Below is a small trained network, with its code and all its weights. Each question gives an input and a target symbol and asks what happens when units are switched off, that is, made to give their printed mean instead of their output.

import numpy as np


def w(rows, s, z=0):
    codes = np.array(rows[::2]) - 128.0
    scale = np.full(codes.shape[1], s)
    scale[-1] = z or s
    return codes * scale


def norm(h):
    return h / np.sqrt((h * h).mean(-1, keepdims=True) + 1e-5)


def f(y):
    return y / 2 * (1 + np.tanh(0.7978845608 * (y + 0.044715 * y**3)))


def softmax(a):
    e = np.exp(a - a.max(-1, keepdims=True))
    return e / e.sum(-1, keepdims=True)


def log_softmax(a):
    a = a - a.max(-1, keepdims=True)
    return a - np.log(np.exp(a).sum(-1, keepdims=True))


def net(x, mask):
    ids = ['αβγεζηλπστφψω'.index(c) for c in x.split()]
    T = len(ids)
    res = E[ids] + P[:T]
    u = 0
    for l in range(2):
        r = norm(res)
        for j in range(3):
            rows = slice(4 * j, 4 * j + 4)
            q, k, v = (r @ M[l][rows].T for M in (Q, K, V))
            z = softmax(np.where(np.tri(T) > 0, q @ k.T / 4**0.5, -1e9)) @ v
            o = O[l][rows]
            res = res + np.where(mask[u + j], z, o[:, -1]) @ o[:, :-1]
        u += 3
        y = f(norm(res) @ A[l][:, :-1].T + A[l][:, -1])
        res = res + np.where(mask[u : u + 4], y, B[l][:, -1]) @ B[l][:, :-1]
        u += 4
    return log_softmax(norm(res)[-1] @ U[:, :-1].T + U[:, -1])


Q, K, V, O, A, B = {}, {}, {}, {}, {}, {}
E = w([
[127,179,148,114,75],'α',
[124,185,124,106,44],'β',
[123,183,165,121,90],'γ',
[136,147,101,101,19],'ε',
[114,160,135,80,83],'ζ',
[83,26,123,17,147],'η',
[99,167,113,126,92],'λ',
[158,124,163,187,77],'π',
[103,250,85,30,103],'σ',
[169,111,19,107,27],'τ',
[249,133,83,63,48],'φ',
[118,217,99,173,143],'ψ',
[76,81,71,180,83],'ω',
],0.015)
P = w([
[40,182,213,146,2],'0',
[59,159,191,138,25],'1',
[74,148,158,121,65],'2',
[78,143,134,100,122],'3',
[66,151,73,56,145],'4',
[25,146,49,78,158],'5',
],0.0061)
Q[0] = w([
[86,136,61,153,119],'0.h1',
[189,175,80,55,105],'0.h1',
[210,82,78,145,129],'0.h1',
[142,62,182,115,190],'0.h1',
[136,216,94,106,43],'0.h2',
[166,122,112,147,225],'0.h2',
[146,98,174,115,174],'0.h2',
[120,122,84,139,75],'0.h2',
[157,76,184,117,164],'0.h3',
[80,186,128,93,53],'0.h3',
[175,158,114,123,117],'0.h3',
[203,119,132,160,252],'0.h3',
],0.014)
K[0] = w([
[97,142,64,131,156],'0.h1',
[204,131,90,19,114],'0.h1',
[152,144,68,140,33],'0.h1',
[89,141,183,110,78],'0.h1',
[172,123,55,199,203],'0.h2',
[163,184,166,142,54],'0.h2',
[91,150,172,127,71],'0.h2',
[121,96,170,147,188],'0.h2',
[125,185,115,115,87],'0.h3',
[127,52,94,112,214],'0.h3',
[110,117,142,205,160],'0.h3',
[107,157,147,134,4],'0.h3',
],0.013)
V[0] = w([
[164,122,143,124,176],'0.h1',
[156,101,12,168,93],'0.h1',
[106,144,62,89,140],'0.h1',
[55,106,140,102,53],'0.h1',
[8,118,93,144,145],'0.h2',
[112,157,200,41,121],'0.h2',
[43,64,162,74,86],'0.h2',
[220,62,37,105,110],'0.h2',
[198,177,177,207,83],'0.h3',
[157,246,34,118,96],'0.h3',
[74,186,101,201,170],'0.h3',
[90,67,58,246,53],'0.h3',
],0.011)
O[0] = w([
[143,94,119,109,146,40],'0.h1',
[124,153,201,130,151,189],'0.h1',
[137,138,155,185,116,173],'0.h1',
[82,138,106,176,135,254],'0.h1',
[127,128,114,140,208,172],'0.h2',
[185,116,88,139,56,138],'0.h2',
[112,81,73,103,111,202],'0.h2',
[76,180,131,83,110,145],'0.h2',
[145,170,246,166,107,103],'0.h3',
[197,203,117,162,157,224],'0.h3',
[183,123,133,148,241,87],'0.h3',
[93,101,166,69,180,213],'0.h3',
],0.013,0.0087)
A[0] = w([
[57,198,209,22,184,4],'0.n1',
[71,87,32,99,156,46],'0.n2',
[201,167,85,75,64,149],'0.n3',
[40,21,99,121,253,123],'0.n4',
],0.0069,0.0033)
B[0] = w([
[138,153,35,93,138,212],'0.n1',
[133,164,106,147,77,184],'0.n2',
[59,66,130,26,141,195],'0.n3',
[233,67,146,2,123,254],'0.n4',
],0.0091,0.004)
Q[1] = w([
[54,213,145,99,160],'1.h1',
[154,166,124,148,44],'1.h1',
[148,102,247,193,122],'1.h1',
[130,108,42,113,132],'1.h1',
[153,143,35,131,158],'1.h2',
[93,212,136,163,111],'1.h2',
[142,29,128,101,158],'1.h2',
[118,169,127,151,81],'1.h2',
[180,88,123,128,129],'1.h3',
[124,205,126,193,185],'1.h3',
[172,108,130,138,155],'1.h3',
[176,78,150,113,119],'1.h3',
],0.014)
K[1] = w([
[72,145,56,99,238],'1.h1',
[116,198,110,83,81],'1.h1',
[188,228,209,175,132],'1.h1',
[99,65,124,112,97],'1.h1',
[102,108,33,56,208],'1.h2',
[217,230,176,82,129],'1.h2',
[65,21,99,166,91],'1.h2',
[246,170,163,121,151],'1.h2',
[116,90,83,248,152],'1.h3',
[173,241,142,111,151],'1.h3',
[70,176,82,197,133],'1.h3',
[113,94,114,189,95],'1.h3',
],0.011)
V[1] = w([
[82,129,137,185,247],'1.h1',
[200,188,194,168,133],'1.h1',
[196,169,103,73,152],'1.h1',
[109,78,61,126,104],'1.h1',
[22,83,126,223,134],'1.h2',
[72,52,133,118,132],'1.h2',
[1,152,35,237,148],'1.h2',
[89,129,144,251,178],'1.h2',
[79,141,70,142,190],'1.h3',
[165,76,176,41,84],'1.h3',
[35,61,136,135,216],'1.h3',
[146,152,17,145,174],'1.h3',
],0.0085)
O[1] = w([
[250,28,176,71,144,72],'1.h1',
[101,192,140,96,161,76],'1.h1',
[31,152,126,98,99,136],'1.h1',
[127,87,144,209,125,130],'1.h1',
[40,48,140,224,185,93],'1.h2',
[107,57,126,205,90,82],'1.h2',
[21,44,41,154,221,194],'1.h2',
[72,92,137,202,255,42],'1.h2',
[87,232,81,143,155,116],'1.h3',
[200,74,167,126,53,112],'1.h3',
[38,224,101,234,100,2],'1.h3',
[127,219,27,78,83,112],'1.h3',
],0.0069,0.0032)
A[1] = w([
[77,158,29,95,137,252],'1.n1',
[68,2,191,3,249,140],'1.n2',
[32,110,142,94,78,30],'1.n3',
[95,49,27,75,55,53],'1.n4',
],0.0087,0.0038)
B[1] = w([
[34,39,117,191,96,253],'1.n1',
[189,53,2,35,127,229],'1.n2',
[156,233,89,172,133,156],'1.n3',
[26,83,79,156,54,201],'1.n4',
],0.0098,0.0069)
U = w([
[176,110,146,144,87,93],'α',
[147,151,153,150,98,78],'β',
[197,104,136,159,89,98],'γ',
[86,119,164,153,74,121],'ε',
[84,59,106,139,47,122],'ζ',
[139,115,140,112,99,52],'η',
[104,110,128,164,167,123],'λ',
[120,70,228,129,126,221],'π',
[196,187,16,126,95,1],'σ',
[11,178,144,47,150,38],'τ',
[165,152,174,33,24,156],'φ',
[183,174,165,129,184,196],'ψ',
[155,63,132,32,154,192],'ω',
],0.011,0.0044)

Each question gives the input, a string of symbols that net reads in full, and the target symbol t.
The units are the heads (4 rows each of Q, K, V and O) and the neurons (one row each of A and B). Each row of codes is followed by its name. A weight is (code - 128) times the scale printed after its matrix; where a second scale follows, it is the last column's (O, A, B and U).
mask holds one flag per unit, layer by layer, with each layer's heads first. A switched-off unit (its flag False) gives its mean, the last column of its rows in O or B, instead of its output. The means were averaged over made-up inputs and are rounded, as every weight is.
A unit's drop is (log p(t) with every unit on - log p(t) with that unit switched off) / (log p(t) with every unit on - log p(t) with every unit switched off).
The circuit of an input: a set's keep is (log p(t) with only the set's units on - log p(t) with every unit switched off) / (log p(t) with every unit on - log p(t) with every unit switched off). Starting from the 12 units with the biggest drops (on a tie, the unit counted first), units are removed one at a time, each time the one whose removal leaves the highest keep (on an exact tie, the one counted first), for as long as the keep stays at least 0.8.
circuit, biggest first: the units of the circuit, biggest drop first
most important unit: the unit with the biggest drop
which heads matter: for each layer, one digit per head in row order, 1 if its drop is at least 0.15 and else 0, layers parted by /
drop of u: that unit's drop, to one decimal
input φ τ β φ σ ζ, target φ: circuit, biggest first	[1.h2]
input ζ η β τ τ φ, target ζ: which heads matter	001 / 000
input α τ α β, target τ: circuit, biggest first	[0.n4, 0.h3, 1.h2]
input ζ γ τ π, target τ: which heads matter	111 / 000
input σ π α, target σ: which heads matter	111 / 001
input σ τ φ α λ φ, target φ: which heads matter	100 / 000
input ε ε σ β φ ψ, target ψ: which heads matter	010 / 000
input β ω σ τ, target ω: which heads matter	111 / 100
input γ π λ σ π ζ, target σ: which heads matter	011 / 000
input φ β ω τ ω β, target ω: which heads matter	000 / 000
input ε π λ ε, target π: which heads matter	011 / 000
input ω φ ψ σ, target ψ: circuit, biggest first	[0.h2, 0.h3]
input γ ζ λ, target λ: which heads matter	001 / 010
input ε τ ε, target τ: most important unit	0.n4
input τ ζ β, target τ: circuit, biggest first	[0.h3, 0.n4, 1.h2]
input γ γ λ, target λ: which heads matter	101 / 010
input ζ ε σ τ φ σ, target φ: which heads matter	100 / 011
input ψ π β, target ψ: which heads matter	001 / 000
input β β ψ τ, target ψ: drop of 0.h3	0.2
input ψ β λ, target ψ: most important unit	0.h3
input λ α φ β, target φ: drop of 0.h1	0.3
input π γ α, target π: drop of 0.n4	0.1
